Here is a tiny trained network, its code and every weight. The questions are about switching its units off for an input and a class, where a switched-off unit gives its printed mean instead of its output.

import numpy as np


def w(rows, s, z=0):
    codes = np.array(rows[::2]) - 128.0
    scale = np.full(codes.shape[1], s)
    scale[-1] = z or s
    return codes * scale


def f(y):
    return np.maximum(y, 0)


def log_softmax(a):
    a = a - a.max(-1, keepdims=True)
    return a - np.log(np.exp(a).sum(-1, keepdims=True))


def net(x, mask):
    res = np.array(x, float).reshape(1, 4) / 4 @ E
    y = f(res @ A[0][:, :-1].T + A[0][:, -1])
    res = res + np.where(mask, y, B[0][:, -1]) @ B[0][:, :-1]
    return log_softmax(res[-1] @ U[:, :-1].T + U[:, -1])


A, B = {}, {}
E = w([
[121,179,135,100,105,248,117,166],'x0',
[172,110,50,108,127,164,109,48],'x1',
[122,102,218,61,88,108,65,102],'x2',
[117,43,154,85,240,172,133,127],'x3',
],0.012)
A[0] = w([
[96,78,114,102,186,140,111,127,185],'neuron 0',
[150,138,110,133,100,148,167,137,195],'neuron 1',
[111,172,86,106,106,90,101,141,55],'neuron 2',
[74,91,154,127,138,120,152,173,82],'neuron 3',
[131,142,42,173,176,112,115,163,99],'neuron 4',
[134,87,170,129,251,134,113,120,159],'neuron 5',
[135,58,135,182,123,46,164,109,66],'neuron 6',
[147,131,212,81,110,123,99,66,112],'neuron 7',
[101,154,115,128,60,53,170,160,119],'neuron 8',
[192,152,72,82,141,108,96,25,112],'neuron 9',
[136,118,77,176,59,91,120,174,93],'neuron 10',
[186,171,115,143,106,131,68,180,114],'neuron 11',
[110,114,115,133,56,123,171,113,6],'neuron 12',
[148,113,93,146,133,49,120,140,55],'neuron 13',
[155,169,158,164,78,105,105,146,122],'neuron 14',
[126,88,161,92,89,87,144,84,93],'neuron 15',
[144,106,108,172,163,143,171,137,90],'neuron 16',
[146,98,112,136,137,54,126,118,93],'neuron 17',
[125,174,109,149,102,96,113,100,52],'neuron 18',
[175,148,147,157,75,81,156,81,74],'neuron 19',
[126,131,154,131,62,252,148,168,249],'neuron 20',
[125,63,184,105,60,125,75,108,103],'neuron 21',
[138,176,178,111,144,108,51,63,88],'neuron 22',
[149,157,81,190,135,116,134,168,100],'neuron 23',
[148,111,50,77,101,136,170,56,90],'neuron 24',
[163,131,104,121,153,102,136,38,57],'neuron 25',
[150,164,89,143,168,126,154,139,65],'neuron 26',
[129,135,126,162,152,134,225,124,111],'neuron 27',
[170,162,96,137,125,186,69,74,126],'neuron 28',
[17,177,169,139,143,71,181,224,153],'neuron 29',
[126,143,206,85,99,100,152,134,50],'neuron 30',
[144,217,79,80,120,107,69,141,112],'neuron 31',
[131,155,81,177,150,123,233,173,67],'neuron 32',
[164,101,91,129,116,160,87,120,88],'neuron 33',
],0.011,0.0012)
B[0] = w([
[165,93,61,119,102,191,203,76,207],'neuron 0',
[112,145,110,151,104,137,177,189,172],'neuron 1',
[185,62,49,139,120,165,100,67,182],'neuron 2',
[133,107,152,197,184,184,102,27,176],'neuron 3',
[93,173,65,141,51,129,108,117,215],'neuron 4',
[155,35,31,136,154,190,186,114,242],'neuron 5',
[111,147,100,82,139,88,102,236,227],'neuron 6',
[110,150,63,134,42,168,98,116,217],'neuron 7',
[153,60,169,153,139,136,160,137,230],'neuron 8',
[133,135,230,176,178,92,76,124,238],'neuron 9',
[189,70,152,96,189,169,131,108,220],'neuron 10',
[107,50,134,105,176,171,168,114,185],'neuron 11',
[145,74,121,134,116,174,150,93,174],'neuron 12',
[135,162,143,23,121,122,133,181,201],'neuron 13',
[149,127,143,180,139,197,216,128,209],'neuron 14',
[102,152,100,96,96,69,124,114,192],'neuron 15',
[132,138,79,133,62,156,126,103,190],'neuron 16',
[149,183,105,43,221,47,111,255,200],'neuron 17',
[190,127,130,145,131,166,195,110,197],'neuron 18',
[168,38,94,62,136,162,219,100,215],'neuron 19',
[103,139,130,11,195,49,143,229,238],'neuron 20',
[120,185,77,94,71,125,131,73,218],'neuron 21',
[68,186,80,87,46,121,113,86,195],'neuron 22',
[107,129,91,110,80,83,74,106,208],'neuron 23',
[73,112,167,206,180,119,78,107,219],'neuron 24',
[137,153,162,162,194,120,118,149,200],'neuron 25',
[118,190,70,122,91,162,93,121,185],'neuron 26',
[84,161,106,153,66,125,103,122,194],'neuron 27',
[138,86,207,139,208,72,42,165,208],'neuron 28',
[167,131,244,203,197,101,55,67,247],'neuron 29',
[78,168,135,117,130,115,96,81,188],'neuron 30',
[210,82,138,114,146,188,207,135,195],'neuron 31',
[97,169,114,151,13,117,102,113,239],'neuron 32',
[80,152,199,186,118,66,94,98,176],'neuron 33',
],0.0062,0.011)
U = w([
[190,69,113,134,153,173,189,95,89],'0',
[91,191,111,141,40,112,90,87,31],'1',
[132,142,205,205,194,102,69,97,106],'2',
[135,147,136,69,171,99,130,247,254],'3',
],0.014,0.0008)

Each question gives the input, the list of numbers given to net, and the class t.
The units are the neurons (one row each of A and B). Each row of codes is followed by its name. A weight is (code - 128) times the scale printed after its matrix; where a second scale follows, it is the last column's (A, B and U).
mask holds one flag per neuron, in row order. A switched-off neuron (its flag False) gives its mean, the last column of its row in B, instead of its output. The means were averaged over made-up inputs and are rounded, as every weight is.
A unit's drop is (log p(t) with every unit on - log p(t) with that unit switched off) / (log p(t) with every unit on - log p(t) with every unit switched off).
The circuit of an input: a set's keep is (log p(t) with only the set's units on - log p(t) with every unit switched off) / (log p(t) with every unit on - log p(t) with every unit switched off). Starting from the 12 units with the biggest drops (on a tie, the unit counted first), units are removed one at a time, each time the one whose removal leaves the highest keep (on an exact tie, the one counted first), for as long as the keep stays at least 0.8.
units of the circuit, in order: the units of the circuit, biggest drop first
unit that matters most: the unit with the biggest drop
top k neurons: the k neurons with the biggest drops, biggest first
drop when u is switched off: that unit's drop, to one decimal
input [8,6,-1,-4], class 3: unit that matters most : neuron 20
input [8,2,-8,0], class 1: top 2 neurons : neuron 32; neuron 4
input [-8,-6,1,6], class 3: top 3 neurons : neuron 6; neuron 17; neuron 13
input [-4,-7,3,7], class 0: top 2 neurons : neuron 5; neuron 0
input [-4,8,3,-8], class 0: top 3 neurons : neuron 19; neuron 31; neuron 29
input [-8,-7,8,1], class 1: top 2 neurons : neuron 21; neuron 7
input [7,5,-4,1], class 3: top 2 neurons : neuron 20; neuron 29
input [6,8,6,-6], class 2: top 2 neurons : neuron 28; neuron 9
input [-8,6,-8,0], class 1: top 2 neurons : neuron 4; neuron 32
input [7,-8,2,6], class 2: top 2 neurons : neuron 29; neuron 3
input [-2,-5,3,-5], class 0: top 2 neurons : neuron 19; neuron 9
input [7,2,5,6], class 3: top 2 neurons : neuron 20; neuron 19
input [-2,6,3,5], class 2: drop when neuron 31 is switched off : 0.1
input [-7,-2,1,-5], class 3: units of the circuit, in order : neuron 17
input [3,-6,3,0], class 2: drop when neuron 29 is switched off : 0.2
input [2,-8,2,8], class 0: drop when neuron 0 is switched off : 0.6
